Below are the code and all the weights of a small trained network. Each question names an input and a class and asks about switching units off, where a switched-off unit gives its printed mean instead of its output.

import numpy as np


def w(rows, s, z=0):
    codes = np.array(rows[::2]) - 128.0
    scale = np.full(codes.shape[1], s)
    scale[-1] = z or s
    return codes * scale


def f(y):
    return y / 2 * (1 + np.tanh(0.7978845608 * (y + 0.044715 * y**3)))


def log_softmax(a):
    a = a - a.max(-1, keepdims=True)
    return a - np.log(np.exp(a).sum(-1, keepdims=True))


def net(x, mask):
    res = np.array(x, float).reshape(1, 3) / 4 @ E
    y = f(res @ A[0][:, :-1].T + A[0][:, -1])
    res = res + np.where(mask, y, B[0][:, -1]) @ B[0][:, :-1]
    return log_softmax(res[-1] @ U[:, :-1].T + U[:, -1])


A, B = {}, {}
E = w([
[246,163,120,57,200,79,148,142,43],'x0',
[242,153,127,107,67,248,49,120,217],'x1',
[227,35,54,203,83,97,177,103,67],'x2',
],0.011)
A[0] = w([
[132,119,167,137,55,187,12,103,155,202],'n1',
[110,88,48,161,91,59,209,99,57,221],'n2',
[145,78,111,210,151,57,169,117,100,193],'n3',
[96,144,137,124,212,87,141,135,63,149],'n4',
[197,130,164,22,174,160,135,173,119,255],'n5',
[29,129,119,161,51,211,124,130,141,178],'n6',
[163,80,41,145,93,29,132,109,90,169],'n7',
[116,254,72,67,135,166,66,174,147,161],'n8',
[191,120,47,150,183,91,174,146,47,192],'n9',
[143,158,108,10,156,141,107,160,144,167],'n10',
[192,168,110,74,100,137,101,91,90,156],'n11',
[32,164,167,43,106,66,117,178,103,143],'n12',
[225,111,100,133,154,120,73,108,86,132],'n13',
],0.0091,0.0052)
B[0] = w([
[158,135,175,191,156,152,195,85,131,237],'n1',
[101,123,2,72,179,132,113,119,158,252],'n2',
[80,158,113,69,204,137,51,130,169,223],'n3',
[106,115,119,107,181,55,128,120,68,207],'n4',
[146,111,147,36,137,175,136,141,169,211],'n5',
[100,95,132,201,87,147,99,47,90,220],'n6',
[132,187,72,138,216,90,64,142,168,223],'n7',
[85,127,204,132,86,187,139,90,138,211],'n8',
[148,147,93,79,183,121,166,138,150,238],'n9',
[113,162,161,31,67,143,112,167,131,187],'n10',
[218,136,81,91,70,182,146,112,161,176],'n11',
[96,99,183,90,118,93,145,92,69,204],'n12',
[143,86,106,116,158,125,224,179,151,187],'n13',
],0.0095,0.016)
U = w([
[118,133,171,254,98,112,117,39,94,174],'0',
[85,243,210,86,86,146,82,131,141,147],'1',
[64,91,196,73,165,57,126,115,50,144],'2',
[111,140,143,161,102,117,85,244,75,7],'3',
[123,171,122,137,58,75,96,202,77,5],'4',
[45,65,111,148,103,100,70,93,118,105],'5',
[198,107,159,98,71,123,186,172,149,111],'6',
[142,196,62,96,194,92,122,196,131,156],'7',
],0.0092,0.0032)

Each question gives the input, the list of numbers given to net, and the class t.
The units are the neurons (one row each of A and B). Each row of codes is followed by its name. A weight is (code - 128) times the scale printed after its matrix; where a second scale follows, it is the last column's (A, B and U).
mask holds one flag per neuron, in row order. A switched-off neuron (its flag False) gives its mean, the last column of its row in B, instead of its output. The means were averaged over made-up inputs and are rounded, as every weight is.
A unit's drop is (log p(t) with every unit on - log p(t) with that unit switched off) / (log p(t) with every unit on - log p(t) with every unit switched off).
The circuit of an input: a set's keep is (log p(t) with only the set's units on - log p(t) with every unit switched off) / (log p(t) with every unit on - log p(t) with every unit switched off). Starting from the 12 units with the biggest drops (on a tie, the unit counted first), units are removed one at a time, each time the one whose removal leaves the highest keep (on an exact tie, the one counted first), for as long as the keep stays at least 0.8.
units of the circuit, in order: the units of the circuit, biggest drop first
k most important neurons: the k neurons with the biggest drops, biggest first
drop when u is switched off: that unit's drop, to one decimal
input [-2,-2,-6], class 2: units of the circuit, in order : (n12)
input [0,7,-1], class 6: units of the circuit, in order : (n3; n7)
input [-7,-5,-5], class 0: units of the circuit, in order : (n6; n2)
input [8,-1,-6], class 1: 2 most important neurons : (n10; n8)
input [6,7,-4], class 6: 3 most important neurons : (n11; n13; n3)
input [-8,-4,8], class 7: 2 most important neurons : (n7; n2)
input [7,1,-5], class 1: 2 most important neurons : (n10; n8)
input [-5,4,-8], class 0: 2 most important neurons : (n6; n1)
input [-7,-5,7], class 7: 2 most important neurons : (n7; n2)
input [-4,-6,2], class 7: 2 most important neurons : (n2; n8)
input [2,-1,-5], class 2: 2 most important neurons : (n12; n11)
input [3,-2,-6], class 2: 2 most important neurons : (n12; n4)
input [4,-1,-6], class 1: 3 most important neurons : (n10; n8; n13)
input [-1,1,-1], class 0: drop when n3 is switched off : 0.2
input [4,-1,-3], class 2: drop when n4 is switched off : 0.2
input [2,2,-2], class 1: drop when n11 is switched off : 0.0
